Here is a tiny trained network, its code and every weight. The questions are about switching its units off for an input and a class, where a switched-off unit gives its printed mean instead of its output.

import numpy as np


def w(rows, s, z=0):
    codes = np.array(rows[::2]) - 128.0
    scale = np.full(codes.shape[1], s)
    scale[-1] = z or s
    return codes * scale


def f(y):
    return np.maximum(y, 0)


def log_softmax(a):
    a = a - a.max(-1, keepdims=True)
    return a - np.log(np.exp(a).sum(-1, keepdims=True))


def net(x, mask):
    res = np.array(x, float).reshape(1, 2) / 4 @ E
    y = f(res @ A[0][:, :-1].T + A[0][:, -1])
    res = res + np.where(mask, y, B[0][:, -1]) @ B[0][:, :-1]
    return log_softmax(res[-1] @ U[:, :-1].T + U[:, -1])


A, B = {}, {}
E = w([
[105,215,253,127,38,70,29,227],'x0',
[43,189,82,235,78,29,190,39],'x1',
],0.0061)
A[0] = w([
[129,128,120,137,130,120,132,121,255],'n0',
[8,200,82,230,72,28,187,45,97],'n1',
[85,228,226,135,40,76,50,205,91],'n2',
[255,58,165,34,177,214,71,196,104],'n3',
[140,54,66,134,185,162,179,80,123],'n4',
[152,34,18,135,223,178,223,40,91],'n5',
],0.0055,0.0099)
B[0] = w([
[59,135,86,25,112,216,88,42,254],'n0',
[119,148,240,195,196,211,209,254,200],'n1',
[209,205,236,96,84,68,100,113,188],'n2',
[108,130,188,183,190,194,203,234,200],'n3',
[170,178,185,91,93,97,97,109,186],'n4',
[235,200,244,90,69,57,93,122,209],'n5',
],0.0081,0.01)
U = w([
[221,158,154,109,66,76,82,109,86],'0',
[94,125,145,162,207,172,219,182,96],'1',
[10,108,75,83,110,164,64,57,254],'2',
[139,53,91,215,136,71,119,132,37],'3',
[125,93,72,152,139,43,131,131,62],'4',
],0.013,0.0052)

Each question gives the input, the list of numbers given to net, and the class t.
The units are the neurons (one row each of A and B). Each row of codes is followed by its name. A weight is (code - 128) times the scale printed after its matrix; where a second scale follows, it is the last column's (A, B and U).
mask holds one flag per neuron, in row order. A switched-off neuron (its flag False) gives its mean, the last column of its row in B, instead of its output. The means were averaged over made-up inputs and are rounded, as every weight is.
A unit's drop is (log p(t) with every unit on - log p(t) with that unit switched off) / (log p(t) with every unit on - log p(t) with every unit switched off).
The circuit of an input: a set's keep is (log p(t) with only the set's units on - log p(t) with every unit switched off) / (log p(t) with every unit on - log p(t) with every unit switched off). Starting from all 6 units, units are removed one at a time, each time the one whose removal leaves the highest keep (on an exact tie, the one counted first), for as long as the keep stays at least 0.8.
units of the circuit, in order: the units of the circuit, biggest drop first
most important unit: the unit with the biggest drop
k most important neurons: the k neurons with the biggest drops, biggest first
drop of u: that unit's drop, to one decimal
input [2,5], class 1: units of the circuit, in order : [n1]
input [0,-2], class 2: units of the circuit, in order : [n1, n5]
input [2,4], class 1: 3 most important neurons : [n1, n5, n4]
input [-2,2], class 2: units of the circuit, in order : [n3, n2]
input [-8,-8], class 0: 2 most important neurons : [n5, n4]
input [3,-5], class 1: 2 most important neurons : [n3, n5]
input [2,0], class 2: units of the circuit, in order : [n5, n1]
input [-6,6], class 0: 3 most important neurons : [n5, n3, n4]
input [2,3], class 2: units of the circuit, in order : [n3, n5]
input [-3,2], class 2: units of the circuit, in order : [n2, n3]
input [2,-2], class 2: units of the circuit, in order : [n5, n1]
input [-3,-1], class 2: 2 most important neurons : [n2, n1]
input [0,-3], class 2: units of the circuit, in order : [n1, n5]
input [4,-6], class 1: most important unit : n3
input [3,-1], class 2: units of the circuit, in order : [n5, n1]
input [-7,2], class 0: drop of n5 : 0.7
input [2,-5], class 1: drop of n5 : 0.1
input [-8,2], class 0: drop of n5 : 0.6
input [5,-8], class 1: drop of n3 : 1.3
input [-6,-1], class 0: most important unit : n5
